[[ 98  15 -69 -55 -73]
 [ 61  21   6 -13  48]
 [-81 -71 -20 -23  98]]
:
[[ 15 -69 -55 -73  98]
 [ 21   6 -13  48  61]
 [-71 -20 -23  98 -81]]

[[  2  42  98  18  19]
 [ -1  43  97  18  20]
 [ -2 -44 -95 -14 -24]
 [  0  43  97  18  20]
 [  3  42  97  18  18]
 [ -3  45  97  18  21]
 [ -1 -44 -95 -14 -24]
 [  4  41  97  18  18]
 [ -1  43  97  18  21]
 [  2  42  98  18  18]
 [ -1 -44 -95 -14 -24]]
:
[[ 42  98  18  19   2]
 [ 43  97  18  20  -1]
 [-44 -95 -14 -24  -2]
 [ 43  97  18  20   0]
 [ 42  97  18  18   3]
 [ 45  97  18  21  -3]
 [-44 -95 -14 -24  -1]
 [ 41  97  18  18   4]
 [ 43  97  18  21  -1]
 [ 42  98  18  18   2]
 [-44 -95 -14 -24  -1]]

[[ -7 -20  -9   0 -51 -25   2]
 [  4   9  -8   0   6 -16  16]
 [ 13 -12   4  -6 -80  -7  22]
 [ -7 -38   7   9  -6  14 -34]
 [ -4  30  -4   5 -13 -17  -7]
 [  9   3   1  -5  11   2  17]
 [-24  -2  -1  -8  32  -4  18]
 [ 11  -1  12   1  20 -13 -17]]
:
[[-20  -9   0 -51 -25   2  -7]
 [  9  -8   0   6 -16  16   4]
 [-12   4  -6 -80  -7  22  13]
 [-38   7   9  -6  14 -34  -7]
 [ 30  -4   5 -13 -17  -7  -4]
 [  3   1  -5  11   2  17   9]
 [ -2  -1  -8  32  -4  18 -24]
 [ -1  12   1  20 -13 -17  11]]

[[-12   2  44   8]
 [-15   4  24  -9]
 [ -2  20  27 -14]
 [-77  19  60 -37]
 [ 15  24  13 -30]
 [ 83   9 -14  -1]
 [-28   9  38 -17]
 [ 41  18  -3 -30]
 [ 25   1  16   5]
 [ 10  34  24 -40]
 [ -7  36   8 -62]
 [ 24  21   7 -29]]
:
[[  2  44   8 -12]
 [  4  24  -9 -15]
 [ 20  27 -14  -2]
 [ 19  60 -37 -77]
 [ 24  13 -30  15]
 [  9 -14  -1  83]
 [  9  38 -17 -28]
 [ 18  -3 -30  41]
 [  1  16   5  25]
 [ 34  24 -40  10]
 [ 36   8 -62  -7]
 [ 21   7 -29  24]]

[[ 18  32]
 [ 12 -27]
 [ 97 -67]
 [-25 -28]
 [ 39  49]
 [ 31 -41]
 [-29   7]
 [-19  33]]
:
[[ 32  18]
 [-27  12]
 [-67  97]
 [-28 -25]
 [ 49  39]
 [-41  31]
 [  7 -29]
 [ 33 -19]]

[[ 25  20  15 -32  36 -46  -2 -41  22 -30 -40]
 [-49  70  27 -20  -3 -35 -19   7   2 -17  20]
 [ -4  27 -26  12 -30 -41   7 -18  18 -97  17]]
:
[[ 20  15 -32  36 -46  -2 -41  22 -30 -40  25]
 [ 70  27 -20  -3 -35 -19   7   2 -17  20 -49]
 [ 27 -26  12 -30 -41   7 -18  18 -97  17  -4]]

[[-28  -2]
 [-62  15]
 [ 15  30]
 [ 60   2]
 [-54 -39]
 [ 71  12]
 [ 12  23]
 [ 46  29]
 [-23  -8]
 [ 22  -3]
 [ 42  18]]
:
[[ -2 -28]
 [ 15 -62]
 [ 30  15]
 [  2  60]
 [-39 -54]
 [ 12  71]
 [ 23  12]
 [ 29  46]
 [ -8 -23]
 [ -3  22]
 [ 18  42]]

[[ 12  15 -48 -32  42 -25 -31 -35  11]
 [ 12  16 -48 -33  42 -26 -31 -35  12]
 [ 10  11 -38 -26  34 -20 -25 -28   9]
 [-23 -18  91  60 -84  59  52  74 -24]
 [-21 -16  81  54 -76  54  47  67 -21]]
:
[[ 15 -48 -32  42 -25 -31 -35  11  12]
 [ 16 -48 -33  42 -26 -31 -35  12  12]
 [ 11 -38 -26  34 -20 -25 -28   9  10]
 [-18  91  60 -84  59  52  74 -24 -23]
 [-16  81  54 -76  54  47  67 -21 -21]]
